Below is a small trained network, with its code and all its weights. Each question gives an input and a target symbol and asks what happens when units are switched off, that is, made to give their printed mean instead of their output.

import numpy as np


def w(rows, s, z=0):
    codes = np.array(rows[::2]) - 128.0
    scale = np.full(codes.shape[1], s)
    scale[-1] = z or s
    return codes * scale


def norm(h):
    return h / np.sqrt((h * h).mean(-1, keepdims=True) + 1e-5)


def f(y):
    return y / 2 * (1 + np.tanh(0.7978845608 * (y + 0.044715 * y**3)))


def softmax(a):
    e = np.exp(a - a.max(-1, keepdims=True))
    return e / e.sum(-1, keepdims=True)


def log_softmax(a):
    a = a - a.max(-1, keepdims=True)
    return a - np.log(np.exp(a).sum(-1, keepdims=True))


def net(x, mask):
    ids = ['αβγδεζηθλμξπστφω'.index(c) for c in x.split()]
    T = len(ids)
    res = E[ids] + P[:T]
    r = norm(res)
    for j in range(3):
        rows = slice(4 * j, 4 * j + 4)
        q, k, v = (r @ M[0][rows].T for M in (Q, K, V))
        z = softmax(np.where(np.tri(T) > 0, q @ k.T / 4**0.5, -1e9)) @ v
        o = O[0][rows]
        res = res + np.where(mask[j], z, o[:, -1]) @ o[:, :-1]
    y = f(norm(res) @ A[0][:, :-1].T + A[0][:, -1])
    res = res + np.where(mask[3:7], y, B[0][:, -1]) @ B[0][:, :-1]
    return log_softmax(norm(res)[-1] @ U[:, :-1].T + U[:, -1])


Q, K, V, O, A, B = {}, {}, {}, {}, {}, {}
E = w([
[86,108,176,152,115],'α',
[52,38,193,97,5],'β',
[96,127,186,146,117],'γ',
[105,105,182,132,95],'δ',
[123,124,166,172,83],'ε',
[94,125,181,145,21],'ζ',
[116,109,178,166,96],'η',
[115,123,188,166,74],'θ',
[138,81,167,150,102],'λ',
[122,90,175,183,81],'μ',
[108,88,137,188,45],'ξ',
[169,126,201,140,61],'π',
[94,129,133,99,84],'σ',
[147,11,115,150,84],'τ',
[169,76,194,133,81],'φ',
[180,119,128,205,99],'ω',
],0.013)
P = w([
[121,163,84,100,162],'0',
[83,105,252,197,193],'1',
[108,192,72,108,33],'2',
[205,67,253,82,47],'3',
[106,93,187,207,153],'4',
[136,165,78,129,40],'5',
[206,87,177,129,106],'6',
[86,65,164,219,164],'7',
],0.022)
Q[0] = w([
[112,183,91,125,112],'h0',
[150,153,191,73,86],'h0',
[126,114,128,119,194],'h0',
[233,72,136,70,156],'h0',
[118,38,151,72,128],'h1',
[180,133,178,61,149],'h1',
[70,150,125,150,90],'h1',
[188,93,151,190,191],'h1',
[253,109,158,94,179],'h2',
[164,173,116,129,51],'h2',
[112,186,92,114,163],'h2',
[87,41,190,191,167],'h2',
],0.021)
K[0] = w([
[88,200,138,93,210],'h0',
[133,146,157,190,124],'h0',
[87,71,112,121,105],'h0',
[143,73,93,215,99],'h0',
[164,119,131,117,9],'h1',
[213,119,144,122,100],'h1',
[89,123,85,86,153],'h1',
[119,89,174,209,107],'h1',
[251,145,137,151,61],'h2',
[116,127,77,196,191],'h2',
[126,167,141,88,201],'h2',
[106,85,173,107,21],'h2',
],0.023)
V[0] = w([
[79,143,215,18,120],'h0',
[113,189,142,192,56],'h0',
[102,112,174,141,95],'h0',
[101,27,54,105,128],'h0',
[170,162,173,120,148],'h1',
[74,11,103,113,95],'h1',
[199,130,123,6,147],'h1',
[166,160,72,138,98],'h1',
[144,156,169,115,150],'h2',
[65,39,151,174,113],'h2',
[108,153,162,96,117],'h2',
[217,87,56,54,107],'h2',
],0.014)
O[0] = w([
[91,164,69,158,214,240],'h0',
[166,243,47,141,57,167],'h0',
[116,155,33,91,148,220],'h0',
[78,80,254,9,199,139],'h0',
[141,112,106,188,215,87],'h1',
[106,169,139,13,120,254],'h1',
[203,3,102,78,221,91],'h1',
[112,71,146,121,59,86],'h1',
[141,154,70,148,54,97],'h2',
[47,165,176,120,182,236],'h2',
[125,117,106,190,127,164],'h2',
[105,7,143,70,104,113],'h2',
],0.0096,0.0082)
A[0] = w([
[140,202,75,81,122,9],'n0',
[100,250,118,156,181,28],'n1',
[69,162,117,232,78,27],'n2',
[22,112,117,120,63,96],'n3',
],0.018,0.014)
B[0] = w([
[126,58,40,92,51,142],'n0',
[1,79,155,138,92,252],'n1',
[131,130,212,78,205,211],'n2',
[167,134,106,161,200,255],'n3',
],0.027,0.0079)
U = w([
[17,113,217,206,100,175],'α',
[83,202,172,67,208,109],'β',
[101,141,119,199,192,93],'γ',
[117,74,81,164,218,52],'δ',
[135,188,143,189,91,174],'ε',
[47,149,53,134,51,253],'ζ',
[138,144,154,163,124,115],'η',
[132,254,78,145,118,185],'θ',
[113,77,150,158,98,116],'λ',
[132,148,181,160,96,120],'μ',
[146,231,196,80,63,122],'ξ',
[114,60,71,212,96,202],'π',
[112,110,51,57,137,93],'σ',
[104,37,224,74,90,24],'τ',
[119,64,140,152,112,147],'φ',
[119,104,175,186,49,192],'ω',
],0.012,0.0032)

Each question gives the input, a string of symbols that net reads in full, and the target symbol t.
The units are the heads (4 rows each of Q, K, V and O) and the neurons (one row each of A and B). Each row of codes is followed by its name. A weight is (code - 128) times the scale printed after its matrix; where a second scale follows, it is the last column's (O, A, B and U).
mask holds one flag per unit, heads first, then neurons. A switched-off unit (its flag False) gives its mean, the last column of its rows in O or B, instead of its output. The means were averaged over made-up inputs and are rounded, as every weight is.
A unit's drop is (log p(t) with every unit on - log p(t) with that unit switched off) / (log p(t) with every unit on - log p(t) with every unit switched off).
The circuit of an input: a set's keep is (log p(t) with only the set's units on - log p(t) with every unit switched off) / (log p(t) with every unit on - log p(t) with every unit switched off). Starting from all 7 units, units are removed one at a time, each time the one whose removal leaves the highest keep (on an exact tie, the one counted first), for as long as the keep stays at least 0.8.
units of the circuit, in order: the units of the circuit, biggest drop first
unit that matters most: the unit with the biggest drop
k most important neurons: the k neurons with the biggest drops, biggest first
heads that matter: for each layer, one digit per head in row order, 1 if its drop is at least 0.15 and else 0, layers parted by /
input θ β ξ α ξ β η, target ξ: units of the circuit, in order	[h0]
input δ τ δ τ ξ δ, target π: units of the circuit, in order	[h1; h2]
input ξ φ τ β β ξ, target θ: units of the circuit, in order	[h1; n1; n3]
input β β λ, target ζ: heads that matter	010
input μ λ β β ξ δ, target ξ: units of the circuit, in order	[h0; n1]
input ξ β τ, target θ: units of the circuit, in order	[h1; n1; n3]
input ζ β τ, target α: units of the circuit, in order	[h2; n1]
input τ φ β ξ β β θ, target θ: units of the circuit, in order	[n1; h2; h0]
input β θ θ, target ζ: 2 most important neurons	[n0; n1]
input β δ β β β τ θ, target τ: units of the circuit, in order	[h2; h0]
input β τ ε λ β, target β: 2 most important neurons	[n2; n1]
input γ β η θ β ε σ, target σ: 2 most important neurons	[n1; n3]
input α δ τ β β π δ τ, target β: heads that matter	011
input β β γ σ τ α σ, target τ: units of the circuit, in order	[h0]
input δ β τ τ η β, target π: heads that matter	011
input β β τ τ τ ξ δ, target τ: heads that matter	100
input β τ δ, target ζ: heads that matter	010
input τ τ η, target σ: heads that matter	011
input δ β τ β γ ε, target π: 3 most important neurons	[n2; n3; n1]
input ξ β β ζ β δ, target θ: unit that matters most	h1
input β β ξ β η τ δ, target τ: 2 most important neurons	[n3; n2]
input μ β ξ, target ξ: heads that matter	101
input τ β λ ω τ β β, target τ: units of the circuit, in order	[h0; n1; n2]
input γ π τ ω η τ α, target τ: units of the circuit, in order	[h0; h2]
input φ β ζ τ ζ ε, target δ: heads that matter	010
input β τ τ β η ω, target ζ: heads that matter	010
input τ τ δ φ π μ, target σ: most important neuron	[n1]
